Each row has a hidden trait or not; one of two labels after the row says which. A new part has a new trait and new labels.
In the rows, zero is written as 100.
[107 109  86  72 119  97 115 104 109 105  98 116  98 151 105 118 107 114
 123 101  95 101 103 104  85  92 119 105 104 101  95 103 120 133 103 113
 109 104  75  99 109 105 107  90  69 102 117 142  97] => [16]
[ 95 109 124  70 122  97 119 103 116 110 135 200  98 116 108 117 107 114
 122  75  95 101 103 104  85  91 120  81 104  85  95 103 117 135  94 113
 112 104  74  85 109  98 119 114  68 100 117  96  95] => [16]
[107 106  78  71 137 104 115 108  98  95  93  75 103 122 104 116 101 118
 115  96  82 114  90 109  93  91  90 107 110 115  98 109 111 114  95 110
 140 108  64 100 112  94 114 113  69  79 108 125  97] => [16]
[107 109  82  72 128 110 121 104  82 117  96 117 100 115 107 113 104 116
 120 100 101 103  95 110  88  87  95 120 107 112  98  99 111 117  94 113
 109 103  68 103 113  94 119 109  66 106 115 110 100] => [14]
[109 108  88  71 118 100 117 105 125 111  99 120  98 122 101 119 108 112
 121  85  87 107 110 100  87  95 116 106 100  95  93 102 126 143  97 115
 115 104  77  71 105 100 119 115  59 102 116 113  92] => [16]
[107 110  89  73 111  95 115 102 113 113 109 114 107 104 109 119 109 112
 125 103  93  86 109 102  82  91 130 105 111  97  94  58  92 142  95  99
 113 103  80  89 107  99  93 114  68  58 118 102  95] => [16]
[111 103  90  66 125 112 117 114 123  77 110 127  97 133 100 121 108 108
 112  95  39 129 119  87  97 136 148 112  90  86  88  95 131 156 102 107
 121 106 113  67  97 111 128 117  89  72 113 115  75] => [14]
[107 107  84 120 101 100 116  99 137 105  95 119  99 118 106 116 107 115
  92  99 138 107  92 105  88  93  73 106 104 105  96  99 116 129  84 111
 113 105  72  93 109  96 118 113  71  73  86 124  97] => [16]
[ 78 109  99  77 107  97 117 101 134 126 105 139 109 119 105 126 115 106
 127  96  75 102 124  90  81 106 159 107  94  52  86 112 136 174 100 115
 119  91  54  37  97  97 121  99  76  92 122 117  82] => [16]
[106 110  85  75 103  93 116 100 108 102  98 113  98 112 110 116 106 114
 126 109  98  94 101 106 104  87 118 104 108 104  97 106  90 131  93 111
 111 103  74  99 111  97 121 113  64 100 117 105 100] => [16]
[ 80  92 120  72 110 125 117 109 131 113 102 124 101 128 103 126 112 110
 102  99  69 118 131  88  89 111 168 111  90  79  85 103 136 136 103 116
 124 103  84  61  97 102 130 118  86 100 118 116  76] => [16]
[ 83 105  85  72 141 112 116 110 117  99  97 140 100 128 102 117 105 115
  85  90  84 119 105 100  93 101 119  97  98 101 102  94 123 133  98 124
 115 107  72  80 104  98 115 114  80 108 112 113  87] => [16]
[108 106  84  70 127 102 116 107 107 102  97 115 100 123 105 116 105 116
 117 101  98 112  64 104  97  92 112 107 102 105  95  97 117 129  96 113
 102 106  83  89 107  93 117 115  74 106 113 113  89] => [14]

Part 2:
[109 123  71 118 110 114  84  75  84  79 105 114  59  82  90  99] => X
[100  74  99  89 115 119  97  75  77  82 102 113  91 115 100 138] => X
[ 80 103  95  70 101  77 115 178  64 102  74  70 108  73 100 144] => X
[107 120  92  66  84  93  85 117  47  91  96  99  55 122  96 129] => X
[ 98 108 108  87  86 104 109 151  75  80  46  80 117  85  99 164] => X
[131  81  65  46 113 118  81   0  87  45  53 112  39  89  88 126] => X
[ 87 134 101  93  62  99 111 125 116  81 149 111 109  99 105 155] => S
[118  73  76  49  94  72  92  34  61  89  95 101  64  97  91 169] => S
[ 85 113  95  43 109  93 113 127  85 105  74  79 115  78 100 152] => X
[100  86  88  21 133  88 107  99  48 116  58  50  92  90 105 143] => X
[104  81  83  67  82 104  98  70  49  86  91  94  93 110  98 151] => S
[100  84  96  55 106  80 108  79  81 103  76  30 104  89  99 144] => X
[101 100 112  78 114 101 111 107  85 108  58  44 121  98 102 175] => X
[ 91 105  87  39 100  78 112 117  63  95  64  62  91  74 100 136] => X
[ 95 128  87  35  73 147 100  70 111  81  91  82 106  95 105 130] => S
[ 91 106  83  71  78 108  76  97 116  78  97  68 114  78  88 108] => S
[ 90  98 118 125  98 105 119 200  43 118  60  69 123  96 107 170] => X
[ 78 106 115  27 108  95 122 117  71 133  85  46 131  95 106 149] => X
[112 105  81  72  59 146  98  29   2  58  67 151  72  83  84 149] => X
[111  95  76  78 110  98  90  40 110  90 102  79  84  94  90  91] => X
[ 95 111 107 105 119  99 116 122  81 113  64  59 122  89 106 178] => X
[108  90 107 126  98  86  94  85  77  94  91  81 115  96 102 107] => X
[102  85  89  19  77  73  99 166  44  62  44  86  82  77  97 125] => X
[108  87  92 138 104  79 104 170  63  86  34  82  94  77  99 184] => X
[105 102  83  34  85 125  97  53 131  70 102  87  98  80  96 128] => S
[ 92  82  93  15 117  75 109 130  52 111  67  51  90  88 103 126] => X
[ 92  79  86 107  81  72 102 121  56  83  93  66 100  91  88 129] => S
[110  92  88  62  84  77  90  74  93  75 103  87  78  83  87 102] => S
[ 99  81  89 121  80  61  89  97  42  70 101  88  75  91  87 125] => S
[103 110  82  94  74  83  85  46  86  49  90  83  87 104  96 138] => S
[109 115  79  52  99  59  90  39 107  66  71  89  44  99 104 118] => X
[117  88  67 101  81  81  74  21  90  39  36  39  85  86  83  94] => S
[ 93  65  77  73 111  31 110 138  40 123  77  41  88  75  99 139] => X
[ 98 116  96  71 106  94  95 106 138  93 116 109  38 107 104  86] => X
[119  74 111  99  88 119  88  76 102  85  55  53 106 113  94 156] => S
[111  89 102 118  96  99  96 100 100 105 105  77 110 115  93 106] => X
[107  87 100 125 114 104 100  97  86 111 106  83 111  93  98 119] => X
[109 100  87  90 101 120  95  72  90  66  60 106  88 134  93 108] => X
[ 91 149  92  48  80  33  76  70 137  68  82 101  56  98 108 122] => X
[ 96 100  69  53 105  41 102  32 103  69  82  82  91  70 103  94] => X
[108 117  66  84 110 101  83  34 114  75  96 103  66  80  90  79] => X
[112 113  90  51 110  81  87  48 141  75  78  95  27 108 105  94] => X
[116  56 108  95 123 109  89  63  85 115 121  80  96 109  97 145] => X
